arr = [5, -7, -19, -28, -16, -16, 0, 28, 17, -8, -55, -53]
arr[0]: 5
arr[4]: -16
arr[11]: -53
arr[1]: -7
arr[10]: -55
arr[7]: 28
arr[6]: 0

B =
32	27	7	19	-15	13	-3	4	25	22
-22	-18	31	8	33	16	-13	-23	-25	13
-2	0	-18	-2	11	-21	30	40	4	-4
10	12	15	-21	8	-4	11	0	-1	-24
22	22	12	-24	-1	-6	13	4	8	-28
29	27	14	-8	-9	4	4	-1	16	-9
0	-2	-1	35	9	8	0	14	6	41
32	28	-18	1	-17	-14	26	38	29	-1
-18	-16	5	32	24	9	-2	7	-9	38
15	16	29	-25	7	5	1	-17	-3	-28
-28	-20	13	-21	38	-11	14	3	-29	-22
-3	1	4	-16	17	-12	18	14	-7	-19
15	14	27	-2	5	14	-8	-18	2	-1
31	25	-4	32	-17	10	1	17	30	37
22	17	23	33	-5	28	-21	-18	15	40
B[0][0] -> 32
B[2][7] -> 40
B[2][2] -> -18
B[:, 5] -> [13, 16, -21, -4, -6, 4, 8, -14, 9, 5, -11, -12, 14, 10, 28]
B[2] -> [-2, 0, -18, -2, 11, -21, 30, 40, 4, -4]
B[:, 1] -> [27, -18, 0, 12, 22, 27, -2, 28, -16, 16, -20, 1, 14, 25, 17]
B[8][2] -> 5
B[9] -> [15, 16, 29, -25, 7, 5, 1, -17, -3, -28]
B[:, 8] -> [25, -25, 4, -1, 8, 16, 6, 29, -9, -3, -29, -7, 2, 30, 15]
B[6][7] -> 14
B[6][6] -> 0
B[13][6] -> 1
B[13][5] -> 10
B[10] -> [-28, -20, 13, -21, 38, -11, 14, 3, -29, -22]
B[5] -> [29, 27, 14, -8, -9, 4, 4, -1, 16, -9]
B[1][3] -> 8
B[4][1] -> 22
B[13] -> [31, 25, -4, 32, -17, 10, 1, 17, 30, 37]
B[8][9] -> 38
B[10][2] -> 13
B[:, 9] -> [22, 13, -4, -24, -28, -9, 41, -1, 38, -28, -22, -19, -1, 37, 40]
B[11] -> [-3, 1, 4, -16, 17, -12, 18, 14, -7, -19]
B[6][0] -> 0
B[6][2] -> -1
B[11][1] -> 1
B[:, 2] -> [7, 31, -18, 15, 12, 14, -1, -18, 5, 29, 13, 4, 27, -4, 23]
B[14] -> [22, 17, 23, 33, -5, 28, -21, -18, 15, 40]
B[12][8] -> 2
B[2][0] -> -2
B[11][4] -> 17
B[2][6] -> 30
B[9][3] -> -25

M =
[[62 79 91  6]
 [45 95 36 21]]
M[0,0] => 62
M[-1] => [45, 95, 36, 21]
M[0,3] => 6
M[0,1] => 79

m = [[-4, -4, 39, -3, 15, -13, 0, 7], [0, 0, -1, 0, 0, 0, 0, 0], [33, 1, 0, -32, 7, -4, -3, 29], [-2, -34, 3, -4, -23, 27, 43, 10]]
Rows and columns are counted from 0.
(0, 0) -> -4
(3, 1) -> -34
(1, 3) -> 0
(3, 0) -> -2
(0, 2) -> 39
(0, 3) -> -3
(2, 7) -> 29
(1, 7) -> 0
(2, 3) -> -32
(2, 4) -> 7
(0, 6) -> 0
(2, 6) -> -3
(1, 2) -> -1
(2, 2) -> 0
(3, 6) -> 43

A = [ -2 -47   9  21   7 -12  -1]
A[0] -> -2
A[1] -> -47
A[2] -> 9
A[3] -> 21

x = array([ 48,  47, -42, -49, -23,  14,  21,  -9,  -9,   1,  41, -29, -15])
x[0] => 48
x[3] => -49
x[5] => 14
x[12] => -15
x[-2] => -29
x[4] => -23
x[8] => -9
x[-6] => -9

a = [  8 -10 -20 -26  -6 -25 -33   9 -38  41 -48 -48  -6 -12  27]
a[0]	8
a[-11]	-6
a[-13]	-20
a[-6]	41
a[-10]	-25
a[8]	-38
